Here is a tiny trained network, its code and every weight. The questions are about switching its units off for an input and a class, where a switched-off unit gives its printed mean instead of its output.

import numpy as np


def w(rows, s, z=0):
    codes = np.array(rows[::2]) - 128.0
    scale = np.full(codes.shape[1], s)
    scale[-1] = z or s
    return codes * scale


def f(y):
    return np.maximum(y, 0)


def log_softmax(a):
    a = a - a.max(-1, keepdims=True)
    return a - np.log(np.exp(a).sum(-1, keepdims=True))


def net(x, mask):
    res = np.array(x, float).reshape(1, 3) / 4 @ E
    y = f(res @ A[0][:, :-1].T + A[0][:, -1])
    res = res + np.where(mask, y, B[0][:, -1]) @ B[0][:, :-1]
    return log_softmax(res[-1] @ U[:, :-1].T + U[:, -1])


A, B = {}, {}
E = w([
[108,118,152,190,150,242,182,44,157,82,73,159],'x0',
[88,67,111,158,130,146,106,154,150,135,148,120],'x1',
[71,129,54,4,204,53,207,39,111,118,161,102],'x2',
],0.011)
A[0] = w([
[118,151,120,169,205,207,196,129,174,52,87,118,52],'n1',
[195,98,138,108,209,94,101,168,83,171,239,105,26],'n2',
[146,163,76,80,65,13,53,235,68,216,196,64,2],'n3',
[103,109,132,132,149,247,184,80,153,12,131,191,30],'n4',
[25,150,73,43,191,95,171,86,154,130,189,84,160],'n5',
[140,156,211,188,40,169,89,224,104,127,109,150,195],'n6',
[200,98,217,181,70,128,63,204,163,145,76,155,181],'n7',
[70,63,141,25,255,77,195,79,201,125,148,61,160],'n8',
],0.0067,0.0013)
B[0] = w([
[97,103,161,179,74,126,186,125,113,2,91,61,186],'n1',
[47,138,104,148,159,140,135,91,56,123,124,95,181],'n2',
[69,54,69,207,81,165,202,71,65,33,42,58,253],'n3',
[96,63,77,193,74,165,165,115,83,99,104,117,202],'n4',
[184,146,183,43,155,110,99,217,210,192,209,135,231],'n5',
[151,179,123,69,157,94,80,109,175,187,158,201,233],'n6',
[130,151,134,203,98,99,103,153,227,193,207,172,233],'n7',
[170,127,50,133,179,23,70,105,189,149,133,153,233],'n8',
],0.0093,0.014)
U = w([
[171,225,161,100,168,111,52,175,255,210,232,156,252],'0',
[77,97,102,179,84,230,158,68,73,94,111,44,4],'1',
],0.0076,0.00035)

Each question gives the input, the list of numbers given to net, and the class t.
The units are the neurons (one row each of A and B). Each row of codes is followed by its name. A weight is (code - 128) times the scale printed after its matrix; where a second scale follows, it is the last column's (A, B and U).
mask holds one flag per neuron, in row order. A switched-off neuron (its flag False) gives its mean, the last column of its row in B, instead of its output. The means were averaged over made-up inputs and are rounded, as every weight is.
A unit's drop is (log p(t) with every unit on - log p(t) with that unit switched off) / (log p(t) with every unit on - log p(t) with every unit switched off).
The circuit of an input: a set's keep is (log p(t) with only the set's units on - log p(t) with every unit switched off) / (log p(t) with every unit on - log p(t) with every unit switched off). Starting from all 8 units, units are removed one at a time, each time the one whose removal leaves the highest keep (on an exact tie, the one counted first), for as long as the keep stays at least 0.8.
units of the circuit, in order: the units of the circuit, biggest drop first
unit that matters most: the unit with the biggest drop
k most important neurons: the k neurons with the biggest drops, biggest first
drop of u: that unit's drop, to one decimal
input [-8,-6,-7], class 1: 3 most important neurons	n3; n5; n8
input [-8,-7,-2], class 1: units of the circuit, in order	n3
input [7,8,-8], class 0: 2 most important neurons	n6; n7
input [-5,7,-4], class 1: 3 most important neurons	n3; n5; n8
input [4,8,4], class 0: 3 most important neurons	n3; n5; n8
input [5,1,-7], class 0: 3 most important neurons	n6; n3; n7
input [4,0,4], class 0: 3 most important neurons	n3; n5; n8
input [6,7,-8], class 0: 3 most important neurons	n6; n7; n3
input [-7,-5,-6], class 1: 2 most important neurons	n3; n5
input [-7,8,5], class 1: drop of n3	3.2
input [-8,3,2], class 1: drop of n3	0.5
input [3,2,4], class 0: drop of n5	0.1
input [-6,4,4], class 1: drop of n3	2.3
input [6,-3,-8], class 0: unit that matters most	n6
